Rows lie near named flat spaces through zero. A row that begins with a name and a colon came from that space; any other row is followed by the name of its block's space that it lies nearest.
rzjz: [ 28  -5  65 -18 -36 -26  58 -14   5  25   0   4  17  28  29  42  21 -37
  -4 -13 -19  33]
grpr: [ 33   2  14   7  -2  -1  38 -19  -9  28 -18   7   1  22 -12  12 -19 -14
 -22   0  -3   3]
grpr: [ 14   5 -25  14  18   2  10 -32 -34  16  14  -9  13   6 -20  -9 -37  14
 -16   7  -5 -27]
grpr: [  1  10  17  -6 -10  33  -4  34  51   2 -60  37 -47   1 -16  15  23 -23
  -3   7  19  34]
rzjz: [-16  39  -4  33  17   3  -7  30  25 -24 -35  12 -27  19  17  13  -9 -31
 -30   3  24  30]
ftrl: [ 53 -35   2 -49  -1  24  64 -49  30  42  -6 -29 -24 -28 -58 -19 -47  38
 -29  30  -8   1]
nznj: [ 64 -63  51 -56 -24 -37  69 -20  22  16  17 -59  20  -9   9 -34  -9  23
 -12   7 -13  -5]
nznj: [ 25 -33  40 -56 -27 -12  24 -17  10   7  35 -36  23 -11   9 -10  19  19
  18  16 -20 -10]
nznj: [-27  31   3 -16  -7  16 -52   0 -23 -17  43  -3  30   9  15  10  35   2
  36  31 -12 -34]
ftrl: [ 20 -23   2  14  11 -54  56 -24 -13   1  21 -42  19   2  26 -13 -44   5
 -37 -24  -5  13]
ftrl: [-15  -9  27  -8 -13 -15  -5  46  49 -30 -23   0 -21  -8  33   0  33 -17
   5 -13  14  39]
mrtj: [ 33  -9  -4 -17  18 -10  -5 -12 -16 -16  34 -61  31   7   4 -53 -28  33
 -15  44   3 -61]
rzjz: [-10 -26  -8 -53 -12  37 -17  -4  38   3   8  -5 -26 -50 -37 -15  17  39
  29  21  -5   1]
ftrl: [ -5   2 -37  33  20 -20   3 -36 -61  12  34  -6  31   5  -3  -3 -36  12
  -6 -20 -13 -27]
ftrl: [-18  38  34  23 -15 -32 -10   7 -37 -14  28   7  45  48  62  40  33 -46
  12 -11 -13   2]
nznj: [  1  11   8  17  27 -49 -17  43  12 -68  18 -70  23  21  68 -51 -14  -1
 -32  22  26 -20]
nznj: [-36  44 -53  54  27  30 -73  14 -51  -8  -7  44   5  18 -17   4   3  -7
  17   0  11 -40]
mrtj: [ -1 -30  -4 -17  -6  -8 -42  13 -23 -15  30 -17  31 -12   6 -38  28  29
  40   2  -5 -50]
rzjz: [  9  -9  35  36 -19 -39   0  36 -25   1 -29  34  22  39  40  16  39 -45
  14 -49   3   7]
rzjz: [  4  -6   3  -1  -5 -12  25 -22 -12  14  13  -2   9  -1   1  13 -10  -1
  -4 -12 -12   9]
rzjz: [ 27  14  51 -32 -18  12   4  19  31  -7 -13 -12   1  27  15   3  28 -20
  -2  41   5  -5]
grpr: [  7 -19  33   8 -14 -32  -3  44  12 -19 -23   3   6  15  39  -8  34 -23
   8 -25  12  10]
grpr: [-25  -7 -26  -5   6  -7  11 -33  -9   4  37 -13   2 -31  -6   8 -21  23
   2 -13 -16  15]
mrtj: [-23 -25 -16  -6  -6 -11 -33   2 -24  -9  33  -3  22 -23   5 -15  22  24
  39 -19 -11 -21]
mrtj: [  9  43  16  56  22 -52  14  16 -29 -30   3 -26  34  63  67   3 -24 -44
 -47  -2  14  -5]
mrtj: [ -9  16  15 -40 -18  20 -41 -18 -29  -2  58 -13  42   6   4   5  37  14
  45  41 -24 -49]
mrtj: [ 43  39  39 -13  -1  21  15   1  14   3 -18 -15   3  48   3   4  -5 -25
 -30  60   9 -20]
ftrl: [-32 -21 -31  -4   1  20 -33  19  21  -7 -14  24 -31 -43 -25 -10  15  22
  26 -20   7  14]
ftrl: [ -1 -22 -60   0  16  23   5 -59 -42  41  27   7   2 -37 -64 -10 -44  48
   8  -9 -19 -28]
ftrl: [-27   8  30 -60 -46  64 -31   6  42  19  -9  52 -29 -25 -32  47  74  -6
  61  20 -17  26]
grpr: [ -6   1   7   0  -2   3 -27  31  12 -19 -13   4  -3   4  11 -11  24  -5
  12   5  11  -7]
nznj: [ 17  36  19  11   6  -1  20  -7  -2   0  -5  -9   6  37  15  16 -17 -26
 -31  24   3   1]
mrtj: [ 37   4  -6  40  39 -50  28   8 -13 -29  -2 -60  20  34  36 -48 -60  -2
 -64  10  24 -25]
grpr: [  0 -14   2   7  -1 -23  14  -4  -8   0   8  -7   9  -2  13  -1  -5   0
  -2 -21  -4   8]
nznj: [  0 -14   3 -25 -26  33  16 -33  -3  48  -4  43 -13 -20 -46  36  16   4
  29 -13 -23  17]
rzjz: [ 34  42  39  26   3 -37  62 -29 -27  11  11 -22  33  64  43  35 -34 -47
 -53  10  -8  10]
grpr: [-37 -27   5  -7 -19 -15  39   8  57   2 -22  23 -48 -47   7  36  10 -10
   0 -57  -3  98]
rzjz: [ 18  -6  21  40 -10 -56  43 -21 -59  24  11  10  44  40  36  27  -7 -33
  -9 -51 -18   5]
mrtj: [ -2 -52 -17 -10  -3  -5 -25  19   1  -4  -4   1  -2 -35 -15 -39  17  33
  31 -24   4 -19]
nznj: [ -9 -43   1 -27  -8 -21 -15  16  14 -22  24 -29   8 -34  14 -35  19  31
  25 -10  -1  -7]
[ 29  13  65   6 -24 -21  10  35   3  -5 -29  11  19  56  45  17  40 -52
  -2   1   6   3]	rzjz
[-19   6  29 -39 -26  13   7  -3  35   0  12   4 -12 -16   8  32  31  -7
  18   9 -13  37]	grpr
[ 11 -56 -39 -12  19 -16  -4  -7  -5  -9  21 -42   4 -44 -21 -66 -31  60
   2  -7   4 -34]	mrtj
[ -9  21   4 -38 -14  39  -1 -36   4  20  27   6  -2 -11 -26  30   8   9
  17  33 -21   1]	mrtj
[-57 -44 -54  31  15 -38  13   8  22 -16  -4   8 -38 -68   5  -4 -24  22
  -3 -83   6  71]	grpr
[-49  -8 -39  26   8  -3 -47  22 -13 -18   2  26  -7 -27   1  -3  17  10
  29 -38   5   5]	ftrl
[ -7 -39 -70 -20  21  69 -37   6  39  13 -42  23 -66 -72 -97 -49 -21  64
  14  11  20 -15]	ftrl
[ 36  17  49 -49 -20  -9 105 -83  14  41  45 -43  12  11   4  51 -41  -9
 -43  32 -37  42]	rzjz
[-30   8 -35  46  17 -27 -25  -4 -54 -10  26   7  28   5  18   1 -10   0
   8 -34  -4 -16]	ftrl
[ -1   8 -28   1  12  16  18 -40 -11  22  13   0  -8 -13 -31   9 -36  16
 -15   6 -10   2]	grpr
[ 41 -41   7  -1   5  -3  -2  41  25  -6 -50  -7 -16  -1 -13 -54   1  12
  -7   0  27 -22]	mrtj
[-40 -37 -33   5   9 -16 -42  37  17 -36   4  -5 -14 -48   9 -36  16  30
  26 -34  13   7]	nznj
[-38 -37 -24 -57 -17  38  18 -30  60  20  10  11 -56 -89 -53  18   1  44
  24 -13 -17  63]	rzjz
[ -9   8 -47   2  18  28  42 -66  -4  40  10   9 -29 -33 -56  26 -62  23
 -28  -3 -15  29]	grpr
[ -4  -2  33  11 -13 -61  41  -9 -15  -9  32 -23  34  18  61  24   2 -26
 -11 -33 -15  31]	ftrl
[ 11 -22  -6 -18  -4  25  14  -2  32  18 -30  14 -35 -26 -39  -6  -6  15
  -1   0   5  17]	mrtj
[ 28  23  20   2   5 -10  19 -15 -18   1  14 -25  26  37  17   1 -17 -13
 -24  28  -3 -22]	rzjz
[-24 -39 -29  44  18 -55 -24  42 -14 -37  -3 -10   9 -17  36 -41   0  10
   6 -60  18   0]	grpr
[-29   8   7  -5 -11  19 -44  45  31 -23 -25  28 -22  -7   7   6  46 -12
  27  -1  13  15]	ftrl
[-22  -8  -4   8  -5 -20  -2   2  -7  -6  13   4   6 -11  17  10   9  -2
  12 -28  -6  17]	ftrl
[-21   2 -28 -30   6  18  52 -64  29  23  31 -18 -33 -51 -35  28 -51  29
 -25   6 -21  54]	rzjz
[-18  15  17  31  -7 -13  10  34  26  -8 -44  36 -26  14  26  34  18 -45
 -11 -35  13  57]	rzjz
[ 19  14  34 -27 -18   9  15 -19  -4  14  17  -8  18  20   4  19  13 -10
   4  28 -15  -9]	grpr
[-51  21 -67  -8  24  61 -31 -19  29  -1   1  18 -54 -57 -59   7 -26  36
   2  19   4  21]	grpr
[ 50 -28 -30  39  21  -2  13 -11 -48  35 -34  15   8  17 -42 -37 -41  13
 -18 -18  10 -49]	nznj

Rows lie near named flat spaces through zero. A row that begins with a name and a colon came from that space; any other row is followed by the name of its block's space that it lies nearest.
pc-lg: [ 51  32  -5   0  19   0 -46 -11 -16  37 -39 -13 -17 -13   1  17  -9 -12
 -47 -15 -29 -11]
qt-dz: [-38   3  15  21 -18  28   7 -39 -24  13  48  -4 -29   6  -8   6   5 -46
  13 -36  25  27]
jd-nc: [-11  61  11   6  79  55 -76   4 -16  44 -39   8 -71 -23  -5  30  -5 -27
  -3 -16 -51  25]
pc-lg: [ 31   0  -6  -8  -1   7   0 -16 -10 -11   0  17 -14  -4 -10  17  10 -13
 -13 -33  41 -14]
qt-dz: [-11 -20  26  24 -36 -53  30  -4   7  -4 -24 -36  48 -31  49 -42 -53  22
 -17  31   9   2]
zs-bl: [-17  31 -14  -7   9 -24  41  -3 -10  -4 -41  14 -37 -11 -59  12  19  53
 -26  17  -5 -40]
mj-sq: [-49   5   0  -1  50 -19 -11  27  13 -13 -18  12  19  20  18   2 -21   7
  68  34  -2  61]
mj-sq: [-60   0  46  12   1  37 -13 -57 -11 -40  21 -25 -13 -40  12   3 -29   2
  12   7  26   8]
pc-lg: [ 44 -11  19  27  31  24 -47   9  22  48 -41 -14 -13 -36  30 -10 -11 -29
 -22 -10  -9  24]
ch-fc: [ 45 -36 -15   0  -3 -11   9 -22  19  -7  -4   1  12  15 -34  15  33   2
  -2  -3  46   4]
ch-fc: [-72 -25  10  30  20   9  40  -7  35  19  -5 -13 -30  -1 -68  -7  39  35
  29  51  -8  26]
qt-dz: [  2  -7   8  16 -11 -26  60  35   4  26 -26  32 -17 -29  13 -27 -11 -11
 -15 -35  57 -13]
jd-nc: [ 33  19 -37  11  -4 -33 -20 -26 -19  -6 -32 -25   6  31 -15  15  14  28
 -10  39 -67  29]
jd-nc: [ -1  17 -22  16  41 -21  28   7  -2  41 -42  34 -50  16 -55  21  32  -8
  12 -18  32  33]
mj-sq: [ 18 -37   9  -2  -4 -32   0   8  27 -11  -8 -13  58   0  29 -15 -24   5
  12  19  31  11]
qt-dz: [ 20 -29 -17  44  -5 -20  47  -6  -3 -62 -46  32 -21 -13  31 -15  12  12
  39   3  47  73]
pc-lg: [-14 -19  24  32   9  18  -9 -22   6  -1  -4 -11 -10 -21  22  -8 -11 -22
  19  -3  25  47]
mj-sq: [-20 -14  40  22  33  38 -30   2  30  -2 -33 -22 -14 -57  24 -17 -19  17
  -1  33 -19  11]
mj-sq: [-11   7   6  29  10  13  -5 -16 -13  -7 -16   2 -30 -14  17  -1  -4 -13
  15  -5  -1  45]
qt-dz: [-29   9 -21   2 -33  -7  52  -1 -17  28  42  12 -25  36 -53   3  39  -9
  -2 -19  -4 -14]
pc-lg: [ 31  15  -8 -27   2  28  -7  27   6  40   8  14 -25  -6 -36   9  28  -3
 -47 -27 -18 -72]
mj-sq: [  6   3   8   1 -29  24  -7 -49 -29  -2  47  -6 -12   5  -4  16   2 -42
 -13 -47  35  -5]
qt-dz: [ 16  -9 -14  -2  11  -7  21  20   9  -9 -16  29 -10   3  -8   2  17   4
  11 -10  28   4]
jd-nc: [ -7  18  15 -19  32  37 -35  19   1  -4   0  16 -15 -21  18   8 -14 -11
   4 -16  -2 -16]
jd-nc: [ -1   6   4  -4   2   7 -18  -4  -3 -14  -1  -8   6  -6  14   1 -11   7
  -1  10 -18  -2]
qt-dz: [ 31 -22 -15  31 -86 -18  11 -46 -35 -52  35 -33  34  17  59 -23 -10  -9
  -3   6 -28  37]
pc-lg: [ 19  25 -17   0  -9 -11   3  -6 -21  -2 -20   1 -17   0  -9   6   5  15
 -26   1 -28 -15]
mj-sq: [-30  20 -30   4  -4 -48  36  -7 -32 -31   0  23   4  45  -1  10  -2   2
  48   3  16  53]
zs-bl: [ 28 -41 -10  -3 -16 -52   3 -43  14 -24   3 -29  66  33 -13  11  -2  12
  13  27  44  23]
qt-dz: [-19  30   4  20  20  26 -12  -7 -18   6 -22   3 -51 -20  -1   4   3  -1
  -3  -1 -33  19]
ch-fc: [ 14 -34  -4 -15 -49  32   5 -34  -3 -70  61  -5  19  10   2   4  24   6
   7  -3  15 -23]
ch-fc: [ 46 -51   2   7  23 -11   2   4  48  20 -31  -1  18  -7 -25   1  21   3
  -3   6  53   7]
ch-fc: [-17 -18   1  -1  19  33   5  47  41  -3 -12   6 -15 -17 -15 -18  30  40
   8  42 -49 -19]
zs-bl: [ 50  -3   0  21 -51  22   7 -25 -27   6  17  -1 -27 -21  23  -9   7 -36
 -46 -52  11 -16]
pc-lg: [ -9  10  12 -11  39 -20 -58   6  23  61 -13 -45  44  18  -7   7 -27  -1
  -3  39 -47   9]
jd-nc: [-47  15  24  -8 -18   2   1  -7  -8 -14  16 -25  13 -20  15 -14 -31  25
 -12  25 -32 -31]
zs-bl: [ 61  44 -39 -10  26 -41  -9  40 -24  18 -63  37 -14  12  17  12  -6  -2
 -17 -21 -18   5]
pc-lg: [-118  -23   30   18   -3   -3   19    9   24   -5   44  -34   36   16
   14  -32  -22   15   68   64  -33   49]
ch-fc: [ 40 -33 -15  19  -5  22  25 -14  13  46  21  22 -39  19 -56  15  63 -47
  -6 -54  61  11]
jd-nc: [  1 -50  24  54 -61  -8  38 -42   8  59  39 -41   8  -3  -3 -30   6 -49
 -22 -25  40  25]
pc-lg: [ 20  11 -34 -34 -22 -30  32  19 -14 -34   6  27  15  27 -16   8  15  28
  -6  -3   3 -41]
zs-bl: [  8  28 -13 -40  13  16 -27  12 -16 -40   8  21   1   8   6  21  -3  13
   4  -5 -18 -31]
mj-sq: [ 40 -30  -8 -23 -53 -47  23 -18  -5 -16  38  -7  68  29  11   0 -14 -15
 -12 -24  63 -27]
pc-lg: [ -4   7   0  35  -1  -5   5 -44 -13   3 -30 -21 -32 -14 -22   5  10  14
 -14  17 -14  28]
jd-nc: [ -8 -32  27  45 -38  24 -15 -41   4  20  32 -52   9 -13  28 -25  -8 -29
  -7   8 -22  38]
zs-bl: [ 42 -33 -20 -19  41 -26 -55  -9  29 -20  -8 -12  69  51   4  28   1  -5
  49  31  18  57]
zs-bl: [-70 -30  29   5  47  65 -24  -6  48   1  25 -17 -18  -7 -45   7  31  15
  46  45 -14  20]
ch-fc: [ 18  -1  -5   7   6 -16  22  52  28  22 -58   1  -9 -33  -3 -30   7  50
 -36  36 -49 -37]
ch-fc: [ 38 -30  -7  21   0  17  30  26  31  56 -14  19 -38 -12 -38 -11  49 -16
 -26 -27  22 -14]
qt-dz: [-31 -27  16  14   6 -19  44  -3  16   3  -1  14   1  -5 -12  -7  -3  -9
  27 -11  78  23]
zs-bl: [-14 -45  15   5  -6  18   1  -5  35  -9  26 -19  24   0  -7 -11  13   7
  19  25   9   7]
mj-sq: [-10  25 -24   2 -10 -25  33   4 -28 -20 -13  22 -19  14  -6   3   6  15
   7  -1  -8   8]
zs-bl: [-57 -36  41  33  10  52 -17 -30  28  25  40 -34 -12 -12 -11  -8   8 -29
  30  12   7  42]
mj-sq: [-29  13 -21  21  37  10 -13  -2  -4  29   1   7 -32  42 -31  18  31 -22
  47   9 -30  73]
qt-dz: [ 23  21 -64  11  -6   3  49  24 -23 -19 -19  55 -70  33 -46  12  75  21
  10  -8 -38  14]
jd-nc: [ 34 -47 -14  -6  10 -10   7   5  23 -84 -16  27  34   5  30   1   6  20
  50  16  57  36]
zs-bl: [ 52  30 -37   0  25 -60   2  -3 -19  16 -68  16  -7  20 -22  24   4  11
 -16  -4   8  19]
ch-fc: [-30  -4 -16   3 -15   5  25 -29  -7 -28  23  -4 -15  24 -47  13  36  25
  18  23 -13   8]
jd-nc: [ 10   8   5 -14 -10   3 -29  -9  -8 -28   3 -19  24  -9  28   0 -23  15
 -12  16 -29 -18]
ch-fc: [ 33   9  -2   8  29 -13 -12  16   2  62 -28  16 -14   1   0   7  -5 -44
 -12 -41  33  17]
[-29 -15  11  41  15   1  19 -20   8  12 -17  -3 -27  -9 -12  -5   8  -9
  24   6  26  57]	jd-nc
[-26 -35  49  30  28  14   8  36  52  64 -26 -12  -4 -53  16 -38 -21 -15
  -5   4  28   6]	ch-fc
[-86 -31  54  31 -59   4  37 -83 -15 -31  68 -48  20 -20  11 -18 -35 -15
  16   1  60  19]	ch-fc
[ 29 -13 -27 -30 -15  -6  -9  21   6 -58  13   7  41  25  20   0   9  31
  15  28 -32 -16]	jd-nc
[ 72 -33 -13  55 -23   4  10  -9  18  38 -45 -22 -30 -23  -9 -23  41   4
 -47   9 -33  19]	mj-sq
[-15  22  13  23 -24   7 -15 -25 -26   5   1 -33 -11 -18  28 -13 -23  -1
 -22  10 -54   8]	qt-dz
[-34  -6   6 -13  12  -8  45  28  12 -10   1  35  -8  -6 -17  -4   3  10
  20 -11  54 -18]	jd-nc
[ 56 -11 -14 -19  61  18 -46  48  36  31 -28  30   1  11  -1  17  19 -24
  14 -16  11  12]	ch-fc
[  9  21 -39 -11  69  32 -31   9   7 -36 -42  33 -50  20 -51  41  56  39
  37  34 -44  30]	qt-dz
[-34 -22   3  53 -19 -22  19 -81 -26 -36  14 -22   2  22   9   6  -6 -25
  53   5  49 108]	mj-sq
[-45  48  -9  -9  55 -35  -1   0 -12  16 -45   9 -18  14 -41  27 -10  26
  18  24  -9  18]	zs-bl
[ 42  -5 -23  -5  -7 -12  22  -3   4 -15 -29  11 -14  -4 -35   8  32  34
 -28   6   3 -31]	zs-bl
[-26  -9  17   2 -26 -17  20 -40 -15 -48  15 -12  22 -10  16  -3 -28  10
   9   4  43   2]	mj-sq
[-16  46  -2  16  -1 -22 -24 -33 -40  -1 -23 -28  -7   1  18   7 -31   7
  -9  20 -54  30]	pc-lg
[107  27 -53 -40   4 -71 -16 -20 -32 -32 -51  21  32  34 -12  45  -2  16
 -33 -20  35 -22]	pc-lg
[ -2  18   0   0 -14   3  -5   1 -12  17   7 -12  -6  -2   2  -5  -5  -1
 -22  -1 -35 -18]	qt-dz
[ 20 -22   7 -16   1 -21   4 -10   6 -70 -18  11  38 -18  33   1 -27  23
  14   6  60  -4]	jd-nc
[ 37 -22 -16  -2 -20 -15   4   0   2 -34   1   3  28  12  22  -5   4   6
   6   5   7   9]	qt-dz
[-29 -47   8  23 -36 -11  17 -85  10  -6  48 -56  29  30 -57  10  25   6
  13  33  26  29]	mj-sq
[ 58  17 -21   6  -2  19 -13  24 -14  39 -10  24 -37   0   9   2  20 -37
 -30 -48 -18  -7]	mj-sq
[-26  37  -4  19 -17 -14   3 -27 -43 -25 -11 -12 -17  -3  23  -2 -22  11
   1  13 -41  28]	pc-lg
[ 23  13  -8 -17  -4 -11  18  17  -5  53   7  21 -12   9 -30   9  10 -27
 -33 -48  33 -43]	jd-nc
[ 32 -17 -14  18  22 -42  -6 -29  23  23 -54 -31  13  10 -48  14  18  31
 -14  44  -3  24]	pc-lg
[ 10  40 -53  -3  25 -45  39  80  -5   8 -70  48 -30  20 -10 -10  23  48
   7  28 -68   4]	mj-sq
[ 47 -24  -9 -13  -8  14  13  73  23  -9  -3  42   8 -14  48 -28   6  -9
   0 -25   9 -26]	pc-lg
[ 32   6 -26   6  14 -64 -11  -1   7  10 -60 -27  35  21  -9   2  -7  42
  -9  56 -46  24]	pc-lg
[-15  23   2 -13 -10   2  -8   6 -26 -21  21  10   7   5  36   0 -26 -15
  11 -17  -6  -1]	pc-lg
[-64 -17  56  26 -11  51   2  -7  12  31  43 -21 -18 -41  22 -28 -21 -35
   3 -16  13   2]	jd-nc
[ -1 -27  13  57 -21  -1  26 -42   9 -19 -44 -35 -26 -45  -4 -24  11  40
 -20  44 -17  28]	mj-sq
[-14 -16  11  46 -10  -8  38 -33   8  41 -21 -20 -36 -19 -44  -9  22   3
 -21   5  18  17]	zs-bl

Rows lie near named flat spaces through zero. A row that begins with a name and a colon came from that space; any other row is followed by the name of its block's space that it lies nearest.
qc_gs: [ 10  22 -18  41  -9  79  -1 -35 -22  22  95 -38   1 -79  23 -23  66 -69
  19  10 -17 -10]
qc_gs: [ 42  11 -32  58 -51   8 -15  -1  39 -69  19  10 -56   9  40  30  34 -49
  -5 -28  32 -47]
pg_hr: [ -7 -32 -15   1  -2   0   5  18  14  13 -34  10  -4  -6 -16  -2  -9  22
   5  -1 -27   1]
dp_ld: [ -18  -55   11   14  -26  -13    7   20   -1   74  -18 -103   15   25
  -22   17  -39  -17   16  -10   24  -20]
dd_qd: [-33  33 -20  40  17  27 -25 -36 -33  -2  21 -14  10  23   9 -25   6 -77
   0  10 -11 -21]
fl_lh: [  7 -41 -21 -11  23 -12  12  -4  33  -5 -60  64  -2  34   0 -32  13  29
  21  -9 -22  26]
pg_hr: [-20 -19 -23  16   2  19  -6  21   0  18 -44   0 -11   2  -8  -6 -16   7
   0   0 -37  -6]
fl_lh: [  4 -12  -2   8 -19   5  -4  38   1 -22 -17  20 -18 -29  -5  24 -12  21
  -1   6 -20 -17]
pg_hr: [-28 -31 -19 -21  36   4  17  23  28  23 -77  58  22  -2 -38 -15 -30  43
  13  16 -65  26]
fl_lh: [-32 -26 -37  -9  17 -39  -3 -77  -2  29  30 -14  22  14 -45 -56  33  -7
 -16  -5 -13  17]
pg_hr: [-17 -23 -52  22 -21  -2  -8 -22  15   5  18  -9 -18 -37 -36 -12  24   1
 -22  -6 -37 -15]
qc_gs: [-13   6  -9 -24  10 -21  11  -6  30  -4  -3  26  17 -19 -40  11 -14  25
 -16   9 -19  11]
pg_hr: [ 26 -34   2   6 -39 -27   2  -5   7  -9  37 -27 -15 -17  -2  12  25   4
   3 -14  30 -16]
dp_ld: [ 22  -8  11  -4   5  10   5 -17 -12  15  16 -14  -4  12  32 -26  32  -3
  16 -11  23  18]
dd_qd: [ 64  36  30 -36  34  51  50  19  69 -16 -10  81  16 -27  48  14  23  21
  44   3  12  52]
qc_gs: [-23 -23  12 -27   9 -24  -1  41 -12  19 -66   4   3  20 -23   7 -50  57
 -11   4 -20  10]
dp_ld: [-41  22   3  23  27  27 -34 -21 -84  24   3 -36   6  38  24 -46  -3 -47
  -1  10 -11  -6]
pg_hr: [-30 -15 -14  13  11   0  -7   4  -6   0 -25  18  15   4 -24  -6 -19 -16
   9  16 -34 -13]
fl_lh: [ 16 -70   5 -20 -46 -65   2  62  18 -36 -46  31 -31 -21 -36  42 -27  90
 -11  -6  -8 -19]
dp_ld: [-21  14  14   7  20  23 -14  -1 -46  40 -20 -46   4  45  27 -24 -17 -22
   3  -2   8   6]
dp_ld: [  3  50  14 -12  19  30  10  21  17  -5 -15  20   7  -6  14  23 -24   3
  -5   8  -3  12]
pg_hr: [  1 -62  31 -10   1 -46   9   7 -11  -7  -9  17  37  19 -21   0 -12  -6
  47  16  14  -9]
dd_qd: [  1 -99  17  11 -42 -55 -14  15 -44  44 -25 -87 -18  56   1 -14  -9  18
  16 -26  42 -21]
qc_gs: [ -2 -20   7  19 -14  30  -1  43 -13  20 -21 -23  -7 -18   8  15 -19  -3
  18   6 -15 -16]
fl_lh: [  6 -20   4 -11  13   0  11   6  11   9 -26  20   8  12   3 -12   0  15
  18   0  -5  16]
pg_hr: [-40   7 -41  26  12  38 -13  18   1  16 -52  10 -13  -3 -15  -8 -25  -5
 -15   6 -62  -9]
dd_qd: [ 41  40 -17 -17   7  50  18  16  49   7 -31  23 -46 -10  48  -1  24  54
 -23 -31  -4  43]
dd_qd: [ -3 -28  19   8 -24 -10 -18  11 -59  16  21 -54 -13  -4   8  -7   3   6
  -1  -2  15 -16]
qc_gs: [-21 -19 -12 -31  23 -57  15  -7  52  -4 -57  45  27  44 -50   5 -38  30
  -8   1  -9  16]
dp_ld: [ 41 -47  -8 -24 -23 -42  23   4  57 -12 -17  23 -22   2  -7   8  22  59
   0 -27  21  17]
fl_lh: [  5  24 -27  48 -35  21 -10   3  30 -16  17 -34 -25  -4   8  36  -3 -53
 -14 -13  14 -41]
qc_gs: [ -2 -12 -38  29  -4  -7 -18 -31   4 -11 -17   2 -28  50  17 -33  26 -22
  -8 -24   3  -7]
dd_qd: [ 17   3  27 -26   0  -3  24  28  23 -27  20  48  26 -64 -23  38  -9  23
  17  27 -11   3]
dd_qd: [ 24  12  32  24  30  55  13 -13 -12   2  18  13  35  24  60 -20  25 -86
  75  14  26   4]
qc_gs: [-19   3 -16 -18  11  -2  17  -6  34  11   7  21  26 -45 -50  10 -10  15
  -9  17 -36  10]
dp_ld: [ -9  27 -16   1  27   0 -27 -26 -39 -39 -11  53 -20  30  25 -45  25   6
 -18  -1 -19  13]
dd_qd: [ 31  56  24 -13  -7  62  -5  26 -45  -5  48  -7 -35 -76  50   4  31  39
 -22   2  -6  19]
fl_lh: [ 36   1  41 -20   8   4  17  42  17  -8 -47  21  -3  37  43  20 -21  24
  26  -8  35  18]
fl_lh: [  2 -56 -38  -3 -14 -67   8 -40  56   5 -21  -4  -7  51 -34 -16  14  13
  -9 -31  20   3]
dd_qd: [  5 -40  58  -4 -32 -17  -5  36 -72  -6  59 -31  22 -66 -14  27  -7   3
  30  33  11 -31]
qc_gs: [ -6 -19   1   1  14  -5   9  -7  14  15 -21   3  21  28  -6  -8  -9 -18
  23   2   2   4]
pg_hr: [-14  -3 -29  -5   8 -13  -2 -53   1   6  42   3   9 -22 -29 -33  37  -3
 -16   1 -18  11]
fl_lh: [  8   2 -35  24   7  19  -3   0  33 -30 -40  52 -23  22  18 -10  13 -13
   6 -10 -21  -3]
dp_ld: [-16  69  18   3  18  49   7  28   8   0   4   3  26 -30  -1  43 -44 -33
  -1  28 -15  -8]
dp_ld: [ -5  97  36 -30  49  66   3  21 -30   9  -4  20  13 -16  39   3 -23  11
 -13  21 -14  37]
[ 20 -36  -2  14 -19   4  25  20  58  28 -29 -29   3  21   3  26 -14 -17
  31 -17  25  -8]	fl_lh
[ 15 -25   7 -43  -4 -46  17   9  31   4 -28  13  -7  10 -19   7  -8  73
 -17 -16  13  26]	dd_qd
[  2 -31 -26   7   6   2   4   9  26 -13 -45  51 -11   4  -5 -13   7  17
  13  -3 -33   5]	fl_lh
[ 23  15   4 -14  -4   1   3 -31  -7  14  42 -30 -15  -3  24 -20  40  13
 -16 -20  30  22]	pg_hr
[-21 -36 -14   0  13  -6   0  -9 -10  21 -20   7  12   6 -20 -29   2   6
  12   6 -28   7]	pg_hr
[ 51 -15  44 -73  31 -35  61  14  87 -21 -26  95  47  -4 -10  25  -4  58
  44   8  24  54]	dd_qd
[ 35  54  39 -29  -1 -12  10 -24   0 -39  81  12  16 -32  15  22  25  -6
  -7   8  48  10]	qc_gs
[ 14  17   5  36   2  64   0  11 -11   1  15  -5  -1 -17  42   0  16 -56
  35   8  -3 -13]	dd_qd
[-30  -9  -7  35  -5   5 -15  -3 -21  19  -4 -44  12  27  -8   1 -23 -56
  10   6   0 -31]	dp_ld
[ 12   1  41 -12  -1  22  13  41 -12  19  -4 -18  13 -19  15  25 -23   9
  23  11  11   3]	fl_lh
[  8   5  38  -9  -7  30   1  68 -33 -11 -11  17  -3 -53  12  33 -27  32
  13  24 -22  -7]	fl_lh
[-10   7  17 -29  41   1  27 -44  11  33  39   5  65 -12 -24 -22  11 -27
  28  22   1  31]	qc_gs
[ -1 -19  29 -38  43   0  25 -22  -8  55  -7  -8  45  25   4 -39   5   9
  34   6  11  47]	fl_lh
[ -9 -77   5  -3 -49 -60  -6  35 -12  14 -14 -45 -13 -11 -46  26 -28  47
  -9  -6   4 -29]	dd_qd
[-18  35  53 -53  10 -42 -19 -17 -91  -1  66 -28  19 -25 -14 -10  -5  44
 -39  20  20  17]	fl_lh
[ 38 -25  -2 -30   6 -11  41  22  92   1 -58  49   0  14  -1  20  -6  48
  19 -18   9  32]	dd_qd
[ 11  82  20   2  19  38 -26  23 -46 -67  -4  60 -29   1  58   5  -1   2
 -20  11  -6   1]	fl_lh
